Below are the code and all the weights of a small trained network. Each question names an input and a target symbol and asks about switching units off, where a switched-off unit gives its printed mean instead of its output.

import numpy as np


def w(rows, s, z=0):
    codes = np.array(rows[::2]) - 128.0
    scale = np.full(codes.shape[1], s)
    scale[-1] = z or s
    return codes * scale


def norm(h):
    return h / np.sqrt((h * h).mean(-1, keepdims=True) + 1e-5)


def f(y):
    return np.maximum(y, 0)


def softmax(a):
    e = np.exp(a - a.max(-1, keepdims=True))
    return e / e.sum(-1, keepdims=True)


def log_softmax(a):
    a = a - a.max(-1, keepdims=True)
    return a - np.log(np.exp(a).sum(-1, keepdims=True))


def net(x, mask):
    ids = ['αβγεηλμτψω'.index(c) for c in x.split()]
    T = len(ids)
    res = E[ids] + P[:T]
    u = 0
    for l in range(3):
        q, k, v = (norm(res) @ M[l].T for M in (Q, K, V))
        z = softmax(np.where(np.tri(T) > 0, q @ k.T / 2**0.5, -1e9)) @ v
        res = res + np.where(mask[u], z, O[l][:, -1]) @ O[l][:, :-1]
        u += 1
        y = f(norm(res) @ A[l][:, :-1].T + A[l][:, -1])
        res = res + np.where(mask[u : u + 4], y, B[l][:, -1]) @ B[l][:, :-1]
        u += 4
    return log_softmax(norm(res)[-1] @ U[:, :-1].T + U[:, -1])


Q, K, V, O, A, B = {}, {}, {}, {}, {}, {}
E = w([
[47,123,164,155],'α',
[153,142,127,181],'β',
[133,56,129,172],'γ',
[106,3,168,121],'ε',
[140,118,174,148],'η',
[111,154,129,157],'λ',
[113,75,136,165],'μ',
[105,200,124,126],'τ',
[144,104,112,117],'ψ',
[105,162,171,145],'ω',
],0.024)
P = w([
[100,105,72,90],'0',
[131,155,180,207],'1',
[94,99,66,115],'2',
[104,51,80,117],'3',
[114,142,221,159],'4',
[97,102,72,111],'5',
[177,138,85,102],'6',
[104,147,226,147],'7',
[102,101,74,116],'8',
[151,175,51,121],'9',
[81,108,251,137],'10',
[101,103,75,116],'11',
[206,154,98,91],'12',
],0.017)
Q[0] = w([
[162,61,2,145],'0.h0',
[205,188,32,53],'0.h0',
],0.0057)
K[0] = w([
[40,95,245,213],'0.h0',
[203,254,180,168],'0.h0',
],0.0048)
V[0] = w([
[12,191,137,206],'0.h0',
[82,153,254,206],'0.h0',
],0.0053)
O[0] = w([
[114,166,205,99,160],'0.h0',
[254,124,96,120,254],'0.h0',
],0.0048,0.00036)
A[0] = w([
[25,68,178,203,3],'0.n0',
[16,104,158,187,160],'0.n1',
[77,223,133,2,120],'0.n2',
[117,109,157,193,65],'0.n3',
],0.0085,0.0054)
B[0] = w([
[98,163,16,2,204],'0.n0',
[64,215,116,233,254],'0.n1',
[51,94,16,112,156],'0.n2',
[90,241,205,30,150],'0.n3',
],0.0067,0.0066)
Q[1] = w([
[189,94,182,254],'1.h0',
[173,199,164,54],'1.h0',
],0.0057)
K[1] = w([
[159,134,2,51],'1.h0',
[251,132,151,109],'1.h0',
],0.0066)
V[1] = w([
[53,114,2,204],'1.h0',
[70,153,180,160],'1.h0',
],0.007)
O[1] = w([
[255,201,167,165,254],'1.h0',
[45,240,90,153,169],'1.h0',
],0.0079,0.0068)
A[1] = w([
[120,167,138,189,251],'1.n0',
[155,95,40,145,88],'1.n1',
[89,9,147,139,68],'1.n2',
[186,224,254,146,132],'1.n3',
],0.0061,0.0022)
B[1] = w([
[183,2,219,49,252],'1.n0',
[199,123,112,48,206],'1.n1',
[120,206,147,15,242],'1.n2',
[25,10,213,196,237],'1.n3',
],0.0078,0.0035)
Q[2] = w([
[129,191,137,120],'2.h0',
[103,253,155,199],'2.h0',
],0.0066)
K[2] = w([
[72,156,102,249],'2.h0',
[74,198,253,97],'2.h0',
],0.0048)
V[2] = w([
[86,155,25,180],'2.h0',
[165,252,159,210],'2.h0',
],0.0034)
O[2] = w([
[255,54,124,142,84],'2.h0',
[105,75,80,94,5],'2.h0',
],0.0055,0.0017)
A[2] = w([
[58,239,234,115,78],'2.n0',
[146,157,37,50,3],'2.n1',
[164,94,254,56,136],'2.n2',
[84,59,141,45,145],'2.n3',
],0.0097,0.0043)
B[2] = w([
[136,74,204,83,224],'2.n0',
[78,77,139,99,167],'2.n1',
[118,163,6,117,254],'2.n2',
[211,193,158,150,233],'2.n3',
],0.012,0.0068)
U = w([
[186,84,106,192,114],'α',
[143,93,207,19,90],'β',
[167,38,98,164,93],'γ',
[105,46,39,195,158],'ε',
[203,221,122,74,128],'η',
[84,122,88,134,118],'λ',
[133,7,51,32,81],'μ',
[152,103,186,225,255],'τ',
[64,129,37,106,144],'ψ',
[111,185,76,193,184],'ω',
],0.011,0.0053)

Each question gives the input, a string of symbols that net reads in full, and the target symbol t.
The units are the heads (2 rows each of Q, K, V and O) and the neurons (one row each of A and B). Each row of codes is followed by its name. A weight is (code - 128) times the scale printed after its matrix; where a second scale follows, it is the last column's (O, A, B and U).
mask holds one flag per unit, layer by layer, with each layer's heads first. A switched-off unit (its flag False) gives its mean, the last column of its rows in O or B, instead of its output. The means were averaged over made-up inputs and are rounded, as every weight is.
A unit's drop is (log p(t) with every unit on - log p(t) with that unit switched off) / (log p(t) with every unit on - log p(t) with every unit switched off).
The circuit of an input: a set's keep is (log p(t) with only the set's units on - log p(t) with every unit switched off) / (log p(t) with every unit on - log p(t) with every unit switched off). Starting from the 12 units with the biggest drops (on a tie, the unit counted first), units are removed one at a time, each time the one whose removal leaves the highest keep (on an exact tie, the one counted first), for as long as the keep stays at least 0.8.
circuit, biggest first: the units of the circuit, biggest drop first
k most important neurons: the k neurons with the biggest drops, biggest first
k most important neurons of layer l: the k neurons of layer l with the biggest drops, biggest first
drop of u: that unit's drop, to one decimal
input ε ε ε γ ε ε ε ε ψ ψ γ, target β: circuit, biggest first : 0.n0
input λ ψ ψ γ β ε ψ ε ψ ψ, target μ: circuit, biggest first : 2.n3, 2.n1
input β λ λ, target τ: 2 most important neurons : 2.n2, 0.n0
input τ λ μ τ μ ε η μ, target β: 3 most important neurons : 2.n0, 0.n0, 0.n3
input ε ε τ α ψ, target τ: 2 most important neurons of layer 0 : 0.n0, 0.n2
input ε ε γ ε τ ε β η λ, target τ: circuit, biggest first : 0.n0, 2.n2, 1.n2
input ε ψ γ ε ε ψ ε ψ ψ τ, target ψ: circuit, biggest first : 0.n2, 2.n3, 1.h0
input ψ γ γ η, target ε: 3 most important neurons of layer 2 : 2.n2, 2.n0, 2.n3
input μ ε ε β, target τ: 3 most important neurons : 1.n2, 0.n0, 2.n2
input ω ε ω η, target ε: 2 most important neurons : 2.n2, 0.n2
input η α ψ ε μ ε ε λ ε β, target τ: 3 most important neurons of layer 1 : 1.n2, 1.n3, 1.n0
input ε ψ ω ψ ψ ε η ω ε ε β γ τ, target ψ: 3 most important neurons of layer 2 : 2.n3, 2.n1, 2.n0
input ε λ ε ω, target β: 2 most important neurons : 2.n0, 2.n2
input ε ε ε ε α ε τ ψ, target τ: 2 most important neurons of layer 0 : 0.n2, 0.n1
input τ λ α ψ τ, target β: most important neuron of layer 2 : 2.n0
input μ ε ε ε ε τ ε τ, target β: 3 most important neurons : 2.n0, 1.n0, 0.n2
input ψ ε ψ ε ψ ε γ τ, target τ: 2 most important neurons of layer 0 : 0.n0, 0.n1
input ψ ω ψ β γ ψ ψ τ, target τ: 2 most important neurons of layer 2 : 2.n2, 2.n1
input η ε μ μ ε ε μ μ, target β: drop of 0.n0 : 0.8
input ψ λ ε λ ε β ψ τ ψ ε β η, target β: drop of 2.n0 : 0.5
input β α ψ ε ψ, target β: drop of 0.n3 : 0.2
